In the rows, 128 means zero.
Each row has a class, written as a number after it; each block has new classes, again numbered from 0 up.
[156 121 138 124 143 137 181  71 158 128 148 100 159 158 122 181 135 121
  84 131  82 135 109 107 119 103 186 175 141 155 132 150 154 145 102]  5
[106 142  78 105 144 165  93 161 121 111 129 140 144 114 136  98 105 138
 150 102 133 155 153  97 126 157 100  90  97 144 138 115 119 114 159]  6
[135 141 152 120 133 170 141 125 125 122 110 119  65 143 111 121 157 160
 130 146 144  99 131 138  93 163 127  81 102 128  74 122 100 129 102]  2
[142  81 126 113 112  63 105 190 125 128 130 181 112  73 109 107 110 154
 149 151 151 115 122 151 151 112  43 131 111  73 130 113  86  71 192]  1
[129 162  96 113 131 157  96 197 107 127 131 142 115 122 119  98 120 154
 146 139 166 102 138 139 122 172  74  51 118 127  98  97 110 115 135]  6
[117 101 102 118 141 137  99 169 113 165 141 141 137 124 131  99 109 158
 145 143 165 124 128 112 132 161  87 110 124 126 130  98 116 107 141]  3
[135 101 146 142 125 106 144 123 124 145 132 146 128 144 129 138 138 147
 115 134 142 123 117 139 124 116 118 166 129 115 123  96 142 111 132]  1
[162 121 115 125 106 126 116 134 101  70  90 141 133 134 148 132 137 135
 102 123 133  75 122 169 137 149 114 151 147 109 119 139 115 138 125]  0
[135  89 136 123 140 113 164 110 142 156 146 129 163 127 132 149 119 139
 111 128 107 144 111 101 126 101 143 172 137 137 147 132 149 122 150]  5
[142  86 139 129 121 130 148 109 127 155 139 138 147 149 128 144 145 147
 102 146 127 112 112 144 114 110 130 147 127 120 114 132 142 102 127]  2
[153  66 144 146 104  85 141 130 122 128 130 155 115 101 121 141 138 138
 112 133 137 107 116 167 139 112 101 181 126  92 124 126 118  95 145]  3
[122  90  86 119 129 125 109 192 118 115 137 167 109 108 103  89  96 161
 162 141 154 144 142 142 123 140  63  90 109 108 128 102 130  58 169]  4
[127 155 158 128 126 162 148 140 123  91 111 122  45 137 132 140 157 128
 130 135 130 117 139 120  79 172 125  77  93 126  76 113 113 144 103]  4
[160 102 105 129 108  96 117 167 151  76 131 156  87  73  69 119  98 136
 129 135 120 128 142 192 163 103  77 129 108  84 132 139  81  54 154]  4
[131  47 114 135  94  67 112 203 103 125 134 211 103  76  95  95 105 158
 176 147 160 124 123 175 124 111  37 131 112  58 129  92 123  36 197]  7
[141 114 138 117 132 135 160 101 156 147 166 117 124 128 115 162 132 120
 113 126  92 141 109 113 117  96 149 155 109 140 128 132 136 120 112]  6
[106  87 142 149 117  78 142 158 146 152 159 171 103 101 106 122 126 144
 146 130 151 151 126 133 119 111  73 134  96  98 121  74 131  60 168]  1
[152 101 133 113 140 101 158  91 141 123 151 120 162 120 139 178 104 110
 106 147  67 133 105 102 125  84 160 184 127 133 169 150 135 136 120]  0
[176 146 121  94 112 140 100 142 106 110  84 142 142 153 140 127 140 146
 116 169 107  86 109 129 139 160 124 121 155 120 122 154 114 168 128]  7
[163 215 145 130 141 171 160  29 151  87 100  52 170 173 150 180 143 102
  51 103  78 129 117 122 168 119 237 200 167 190 148 179 142 227  73]  0
[135  96 136 122 113 150 160 143  73  97 100 179 123 153 145 112 167 174
 126 113 158 126 127 137  75 180  89 131 117 128  87  95 155 109 168]  0
[130  76 127 136 111  74 116 183 130 121 145 171  81  67  91 125 106 131
 162 144 139 119 127 164 123 102  67 124  99  58 130  97  90  57 146]  7
[114  76 133 166 123 101 136 146 131 183 160 167 133 118 101  96 115 159
 136 116 177 144 119 153 134 109  78 161 140 112 143  70 132  64 169]  0
[142 119 131 120 130 145 110 114 117 118 102 125 137 129 140 125 144 132
 114 128 117 119 132 112 142 138 135 139 132 122 122 131 109 159 132]  2
[165 139 107 110 117 191 112 100 111  99  87 137 147 176 139 119 164 154
 107 133 110 113 122 125 142 168 148 148 141 149 116 147 127 171 134]  6
[141  59 139 119 106 134 123 186  82 138 125 196  87 139 114  88 151 194
 164 161 191  93 119 154  72 164  45  96 105  91  72  83 130  77 175]  8
[158 117 118 110 118 142  94 138 110 139 103 129 149 147 149 119 155 154
 100 146 139  88 118 122 160 166 113 144 148 134 107 141 118 165 143]  3
[111  81 134 142 128 133 136 178  87 160 143 169  57 129  95  85 128 174
 185 155 193 122 127 161  95 164  63  99 104  97  87  65 126  62 132]  3
[135 137 100  99 134 154 118 153 123 129 138 122 150 141 136 132 135 136
 113 141 135 115 129 102 131 170 111 101 119 141 106 126 131 135 132]  3
[133  84 132 122 147 118 155  90 140 161 152 107 160 120 142 159 120 112
 106 119  99 150 119  95 135  91 157 195 122 137 165 146 141 128 129]  3
[158  99 115 119 114 110 123 134 127  99 118 127 120 113 123 147 133 119
 110 138 116  95 124 145 152 132 117 150 134 105 122 154 110 125 130]  3
[110  84 128 139 120 133 135 189 115 144 156 192  50 112  62  84 117 176
 202 159 185 143 130 161  79 147  51  78  79  94  90  66 121  28 163]  8
[124  74 126 135 137 122 145 141 132 163 156 158 130 130 105 126 110 148
 142 136 134 134 118 127 113 115 104 149 119 113 131  97 127  72 145]  5
[157 120 138 136 123 117 124 106 127 119 108 100 110 120 137 154 138 110
  95 139 116  83 122 138 152 128 146 156 144 112 133 164  89 159 100]  3
[144 163 132 117 135 154 165  63 138  87 120  92 149 139 135 173 140 100
  88 103  69 149 127 105 130 104 196 168 119 157 141 178 141 167 108]  6
[130  97 133 139 104 147 127 191  94 144 142 194  57 151  84  91 143 180
 181 168 174 112 117 175  77 169  54  69  98  97  60  63 124  57 142]  7
[112  51 121 128 103  85 127 193 114 161 151 209  98  96  84  93 122 181
 182 155 165 157 117 151 105 124  43 119  99  72 120  72 128  22 186]  7
[117 107  98 115 146 156 122 163 109 136 131 133 129 123 122 108 123 161
 133 133 161 118 143 117 125 169  92 107 102 125 118  99 118  99 141]  3
[124  24 100 133  91 106  85 211  67 149 109 244 135 114 110  42 129 194
 185 134 188 140 127 157 127 153  13 140 127  70 123  64 138  48 236]  7
[144 181 123 112 153 161 149  50 175  89 140  55 164 147 142 187 129  77
  63 112  47 126 125  94 143 103 215 159 114 172 150 193 113 188  73]  0
[159 162 134 116 131 135 133  76 152  81 111  83 138 113 131 167 134  94
  74 116  70 106 139 120 158  97 185 163 125 133 151 188 107 192 107]  6
[120  71 141 140 109  94 137 158 158 142 153 169 109 100 117 122 139 144
 120 108 149 151 131 135 118 111  72 144 100 102 118  96 130  65 183]  4
[151 141 128 114 122 167 135 141 115 122 128 141  93 155 115 112 148 159
 138 137 138 112 122 143 114 158 112 107 118 142  83 104 142 138 130]  6
[122  71 153 133 118 116 131 170 119 152 152 170  64 117 118 115 139 152
 167 154 162 107 122 144  83 137  67  89  99  90  76  74 121  80 144]  2
[155 208 109  89 147 180 106 101 136  84  97  67 146 153 166 155 125 122
  85 132  86  86 128  97 148 157 183 109 132 171 129 174 108 218  78]  6
[161 189 116  86 152 212 136  68 125  97  97  70 188 192 173 156 152 125
  60 115  73 108 131  77 131 157 210 139 141 196 130 175 152 241  93]  6
[139  92 148 130 128 110 134  98 130 123 114 124 132 116 137 141 134 110
 108 117 101 120 124 118 135  98 143 163 132 108 140 153 108 141 134]  2
[154 100 127 130 119 105 127 137 131 102 127 132  97  93 117 150 123 124
 127 147 126  99 124 150 140 127 114 149 118  94 125 133  94 112 118]  3
[117 113  98 128 141 157 108 163 111 155 136 144 146 146 109  87 104 167
 134 122 158 135 132 137 129 148  99 114 121 133 131  87 128  99 134]  7
[108 127  75 113 145 139 102 181 130 124 143 157 130 114 107  90  93 154
 165 132 155 161 139 116 135 157  73  84  98 129 133  93 110  72 160]  1
[152 183 142 126 137 157 139  69 144 112  93  96 163 164 143 144 153 125
  73 111  95 139 129 105 167 133 183 175 140 169 138 155 124 199 127]  1
[122 122 135 131 140 168 127 126 101 132 101 132  95 151 126  92 147 154
 147 127 150 123 132 118 108 161 123 101 121 132  97 113 121 140 131]  2
[160 154 143 110 140 196 150 101  97 122  91 101 113 183 137 126 172 158
  97 140 130 100 121 104 114 195 156 117 138 163  86 140 116 194 101]  3
[108  84 102 134 128 143 113 191 108 167 146 183 137 139 111  91 121 185
 152 138 184 126 130 141 109 162  58 104 118 122  94  71 143  56 173]  5
[137 120 108 125  94 128 110 154 111  95 114 171 115 129 106 120 138 154
 142 141 126 144 126 159 130 152  95 121 117 110 103 115 127  87 147]  7
[122  43 130 138 119 110 141 138 119 174 153 167 148 128 120 110 119 160
 146 131 160 145 109 135 109  99  89 165 126 111 140 109 159  64 180]  8
[144 125 114 113 131 138 112 124 141 114 108 119 122 130 123 127 131 135
 123 147 115 105 118 124 147 135 133 116 132 124 119 156 103 134 126]  2
[185 165 119 103 120 182 119 102 125  92  86 106 149 176 135 150 165 141
  83 150 110  83 114 129 139 167 163 135 149 149 105 164 118 186 103]  8
[159 146 140 134 151 172 171  42 131 124 119  79 193 197 146 171 155 112
  53 109  68 131 120 103 136 112 220 190 160 184 127 176 166 202  98]  5
[136 130 127 113 123 156 153 136 104  91 123 147  85 143 115 121 145 145
 146 116 138 135 131 128  93 157 113 106 112 129  90 109 143 121 136]  6
[160 141 144 129 126 110 126 111 135  99 103 111 113 117 132 154 128 117
  93 147  97  89 130 146 152 114 144 147 125 114 136 157  90 161 110]  1
[147  84 109 122 113 154 107 167  75 126  95 187 128 153 110  80 141 177
 158 150 171 110 125 153 119 166  74 133 137 103 109  99 143  96 172]  8
[159 128 145 123 130 108 131 122 149 112 122 116  92  97 101 156 119 113
 119 146  90 108 119 130 140 105 139 143 119  92 144 139  65 135 101]  7
[147 135 151 130 132 151 146  66 144 124  88 106 182 153 156 136 159 140
  56  88 107 126 130 111 155 130 174 192 146 163 137 147 148 185 140]  2
[118  73 119 143 123 121 152 128 122 140 161 149 137 117 110 129 133 129
 129 108 141 161 129 138 127 114 105 167 104 117 121 111 148  69 154]  3
[143 126 110 106 116 173 114 114  99  93  78 144 152 159 144 103 156 159
 118 127 125 129 131 126 135 171 128 128 134 140 106 147 138 145 152]  2
[154 178 138 109 159 192 158  95 133  74 102  74  93 168 129 159 149 120
  91 128  92 110 137 105 106 154 189 112 111 157 101 150 117 193  65]  4
[167 183 144 105 144 137 117  97 156  67  87  65 116 104 144 176 130  93
  77 131  61  75 132 106 154 122 189 143 115 122 145 179  63 219  72]  7
[179 202 123 107 150 201 115  51 142 103  84  55 186 194 143 157 148 118
  50 145  74  88 124 107 169 140 226 159 159 185 141 206 121 244  78]  8
[ 87  85  99 132 116 140 105 205 110 132 143 186 108 117 123  76 132 173
 168 131 200 114 134 138  88 179  35  69  91 103  90  68 126  47 178]  0
[146 113 140 137 111  77 122 141 123  90 123 141 110  75 121 144 106 125
 111 119 125 107 135 180 143 101  99 157 123  90 141 129  85 101 129]  0
[176 140 146 113 122  99 136 118 137  81 120 113 131 106 139 181 129  97
  90 130  95  96 125 139 131 105 142 156 125 116 127 159 123 164 116]  8

Next block: new classes, numbered from 0 again.
[186  80 141 106 119 163 127 153  68 183 100 221 109 138 170 156 125 203
 122 113 106 110 154 151 178 157  97  96 133  72 109 207 104 110 204]  1
[196  69  95 133  38 140 114 176  83  91  40  69 166 109 155 153 106 154
 150  62 119  97 118 116 153 137  92  71 163 163 115 107  98 142 208]  5
[168  81 113 126  58 144 134 192  66 101  52  69 192 118 157 154  88 110
 152  58 124  96 109 122 156 130  83  91 136 168 121 118  74 125 161]  0
[155 115 143 151 145 124 125 113  90 165 130 171  91  70 121 156  41 151
 117 146 102  96 124 122 178 173  72  43 154  96 140 194 114 127 121]  3
[ 77  95 156  74 190 113 124 163 110 121 108 107 119  65 153 118 143 172
  72  96 126 125 173 115 189 126 161 190  57 131 166  56 109 132 137]  6
[166  82 117 142  77 138 125 185  68  79  55  71 184 133 157 146 102 105
 156  54 126 114 111 115 148 139 111  88 144 173 110 106  74 133 165]  5
[192  59 158 106 112 157 135 149  60 132  87 179 109 153 167 136 123 196
 127 107 105 123 164 136 160 150 133 122 128  84  83 188  91 105 200]  6
[202  67 147 108 116 147 137 143  61 148 104 195 101 149 166 131 125 205
 135 103 109 120 155 134 148 146 135 118 110  78  88 186  81 104 192]  0
[165 123 150 151 148 122 119 114  98 161 133 172  79  59 114 159  38 152
 122 144 103 101 117 118 170 173  88  46 174 108 143 187 105 128 110]  7
[221 147  96  95 216 105  88 126 140 128  94 222  94 153 176  85 174 215
  70  85  85 170 197 110 105 118 125 126 107 113  74  95 142 120 188]  4
[191  76 141  98 110 151 135 153  57 185  92 219 105 115 158 161 110 196
 139 122 106 117 139 153 166 148  91  90 137  75 105 205  90  99 191]  0
[184 130 137 159 145  94 134 117 129 147 125 149  77  55 116 172  41 149
 122 136 107 107 103 123 163 145 101  35 192 107 125 153 125 131 108]  4
[195  89 107 130  55 145 119 178  73  81  54  41 177 118 155 158  92 132
 123  93 111 116 110 125 169 150  65  82 155 178 121 119  97 147 198]  7
[163 119 150 156 148 104 120 122  91 159 130 183  86  62 116 166  51 157
 126 141  97 103 128 110 167 179  96  57 152 106 128 185 107 134 114]  5
[162  96 145 122 106 127 139 153  68 148  93 202 106 132 135 150 148 206
 134 128 112 120 156 131 170 155 134 125 113  79 104 199  83 119 216]  5
[200  72 140 111 113 155 135 143  73 186 103 228  99 139 167 152 127 198
 121 119 110 114 158 156 183 152 122  98 127  66 109 194  76 111 207]  4
[218 150  97 109 224 109  83 118 143 125  94 226  97 159 178  83 175 219
  61  86  85 182 177 116 101 117 112 123  92 106  86 100 144 114 185]  4
[ 95 115 148  75 182 107 125 158 111 142 107 108 121  83 154 122 142 155
  73 100 122 122 167 117 195 121 148 187  41 133 170  39 110 128 140]  0
[177 137 103  77 230 103  72 141  93 119  95 228 111 135 170  91 179 227
  73 110 105 186 179 132 127 137 112 128 120 113  97 119 127 112 191]  2
[192 101 104 132  21 131 127 175  97  91  64  57 164 113 141 156  94 135
 145  82 126  94 114 126 143 137  98  68 170 154 124 108  96 146 201]  7
[ 73 114 153  83 180 110 123 152 122 149 117 115 124  65 147 122 138 154
  74  98 133 114 158 118 181 125 162 140  85 128 188  55  98 126 138]  7
[164 111 156 156 156 126 119 122  82 157 123 174  84  75 129 160  41 161
 113 131 100 101 121 116 169 170  83  54 176 112 141 179 108 128 119]  6
[ 86  99 143  75 199 128 108 138 109 157 121 134  98  77 157 104 150 194
  77 107 132 100 163 129 185 131 161 163  89 125 183  40 113 130 163]  7
[183  77 100 130  24 127 120 184  69  82  49  57 168 118 152 151  97 135
 149  60 126  96 119 122 136 141  86  63 176 164 125 113  94 143 204]  2
[189 143  83  84 214 110  84 137 108 149 114 213 104 105 174  89 162 234
  74 107  97 174 173 114 117 136 105 131 117 120  93 115 127 130 183]  0
[172  84  96 122  26 125 122 172  99  82  54  56 162 113 150 150 103 149
 151  53 122  99 119 133 133 130  83  70 176 169 127 106 110 154 212]  2
[169 102 138 153 133  94 140 124 105 154 117 149  83  65 117 165  29 161
 134 136 102 107 103 119 159 159  86  30 189 102 128 178 116 117 126]  2
[ 74 112 150  85 179 111 122 157 139 133 119 118 122  74 149 127 144 153
  76  84 134 113 159 117 175 112 167 131  93 121 184  58  99 121 141]  7
[194 149 107  81 235 116  79 135  96 131  95 238 104 130 169 104 173 218
  71 118 100 182 175 137 132 141 103 109 127 111  99 112 137 116 190]  3
[187  84  99 135  72 133 118 172  83  91  72  53 165 129 166 158 102 135
 133  79 120 107 122 133 168 132 102  85 152 181 111  96  93 156 188]  4
[ 73 101 142  85 188 113 131 163 120 155 118 120 125  66 158 117 133 161
  86  84 131 112 161 111 194 128 168 148  95 113 175  58  99 122 136]  1
[194  94 108 132  50 148 123 182  76  95  56  56 171 120 152 166 102 136
 140  83 119  92 122 127 180 150  93  99 159 184 119 101  99 158 195]  1
[171 109 137 155 134  91 133 120 115 163 127 149  76  56 119 168  25 166
 128 136 101 109 107 123 144 153  95  16 195 106 130 164 122 121 118]  2
[185 117 143 160 128 106 126 113 118 134 132 142  80  58 109 160  37 174
 124 146 106  99 110 114 152 150 102  25 190  99 123 189 112 123 119]  7
[202  87  93 129  53 133 121 190  65  82  47  50 171 109 154 159  92 132
 144  77 117 102 112 115 169 140  84  86 170 183 108  95  79 144 197]  0
[183 128  82  88 208 107  81 147  90 141 106 198 105 119 175  82 155 235
  76 112  98 165 190 118 122 141 115 125 128 124  91 111 117 126 196]  2
[142 114 151 168 137 128 142 113 106 170 141 157  93  89 126 168  46 136
 122 127 109 104 103 109 195 184  89  66 147  99 144 215 122 133 110]  1
[ 79 126 150  82 178 110 124 159 113 160 110 128 119  58 150 122 131 155
  77  90 127 123 158 118 186 120 155 159  74 114 182  54  92 114 127]  0
[195  78 108 133  57 144 118 186  60  89  53  55 166 122 163 168  97 137
 128  89 115 107 120 122 171 154  91  93 163 191 115  96  92 155 204]  6
[179 128 140 156 147 115 119 114 106 140 133 151  77  60 116 156  31 170
 121 149 106 109  98 127 164 160  81  43 185  95 129 182 124 122 114]  7
[203  63 143  97 122 148 134 153  45 149 101 206 110 136 157 138 131 206
 137 127 109 123 173 145 153 157 127 101 131  89 102 181  77 116 200]  3
[163  79 147 109 112 150 153 153  59 167 102 210 108 132 137 148 144 196
 130 139 108 116 167 137 170 159 116 119 129  82 125 207  78 115 210]  3
[153 130 157 155 148 109 122 111  97 145 136 171  83  71 105 158  46 142
 119 146  99 112 116 112 168 174  77  46 163 103 149 203 104 131 114]  7
[184 134  99  86 244 112  73 135  90 121 109 217 104 128 179  86 180 224
  67 111 113 172 172 130 143 136 115 137 121 107  94 112 131 123 181]  4
[169  80 120 138  64 143 134 182  74  99  61  64 184 128 160 151  84 108
 153  61 129 113 111 120 136 137 114  84 163 181 127  96  82 131 152]  6
[155 107 156 120 113 135 153 162  80 146  94 194 107 149 136 149 148 191
 128 113 114 104 157 131 175 141 126 131 113  73 118 199  95 114 208]  1
[179  85 113 129  66 146 135 187  67  83  59  76 191 133 147 150 105  99
 157  74 131 110 124 124 149 142 111  90 164 177 131  98  71 134 163]  3
[159  87 149 114 101 125 144 158  61 148  88 201 104 141 135 148 133 199
 136 115 110 122 163 137 166 148 117 110 125  81 120 211  75 110 213]  2
[163 117 141 164 156 107 120 109  93 162 135 177  82  75 123 160  45 155
 119 141 106 100 101 126 175 170  72  45 166  98 150 179 115 132 116]  4
[204  85  96 129  25 144 117 178  87  88  55  71 171 107 145 151 101 137
 140  79 127  91 114 120 147 144  83  72 167 158 128 118  92 145 202]  7
[ 63 101 148  93 179  98 127 147 127 160 117 127 121  79 152 120 129 154
  82  86 132 119 156 121 170 120 164 124  80 122 186  60  97 117 137]  2
[202  82  99 127  26 140 117 167  94  89  51  66 165 117 148 148 106 137
 139  72 119  95 118 118 147 140  89  58 169 166 124 110  89 149 218]  7
[171 100 144 122 118 132 140 148  77 146 100 195  85 133 144 148 137 210
 121 118 108 115 154 145 181 142 112 122 132  67 121 192  91 121 216]  4
[ 83 108 140  72 208 101 121 163 107 130 121 107 113  70 159 114 152 164
  72 101 134 117 169 131 196 118 150 188  57 129 170  34 114 146 140]  4
[173 112 139 164 145 107 127 111 127 130 135 146  72  52 119 165  44 158
 117 130 101 107 105 118 172 153  95  41 195  98 124 182 112 134 115]  4
[187  71 141 106 126 147 134 152  68 150 101 192 107 150 161 132 129 203
 140 109 103 119 166 135 159 147 124 114 123  84  92 189  94 111 197]  1
[157 116 153 170 119 127 138 114 110 160 140 155  94  84 128 174  44 142
 119 127 111 101  95 120 183 179  88  54 152  85 138 212 125 131 116]  1
[166 115 148 171 119 117 139 104  94 172 136 152  86  77 124 166  32 151
 122 139 112 101  85 114 176 174  84  55 140  92 136 204 117 124 114]  0
[182  77 137 108 116 158 135 158  68 199 102 234 108 126 162 161 118 200
 138 117  97 121 153 150 170 165 102  92 142  76 119 203  83 108 198]  1
[180 124 144 153 144 106 137 116 118 145 126 166  81  64 113 174  45 155
 132 136 101 115 109 128 149 157 101  24 196 117 133 158 117 132 120]  3
[228 133  89  96 215 125  91 123 122 143  95 234 104 154 178  78 168 226
  74 102  93 178 190 113 106 132 130 110 110 108  77 107 130 109 192]  3
[147 110 150 172 110 115 132 108 105 153 136 157  89  89 119 171  40 152
 124 125 116 104 101 126 173 173  86  52 139  96 150 218 115 132 119]  2
[195  91 107 125  45 132 116 192  49 107  52  61 173 126 158 170  93 127
 128  96 114 107 128 136 164 154  70  86 147 182 126 102  97 147 198]  2
[ 74 111 142  87 183 106 124 151 137 163 112 130 127  64 152 127 148 157
  88  82 141 115 159 120 177 109 186 136  73 141 169  41 100 137 136]  5
[ 71  92 150  85 185 121 136 151 116 151 123 130 122  77 154 120 147 160
  78  95 136 107 171 116 190 130 170 146  83 116 185  65  96 125 144]  3
[ 72 113 147  73 196 103 122 159 101 142 118 118 107  78 152 120 148 160
  83 101 130 122 167 116 199 123 163 182  55 125 168  49 102 126 143]  0
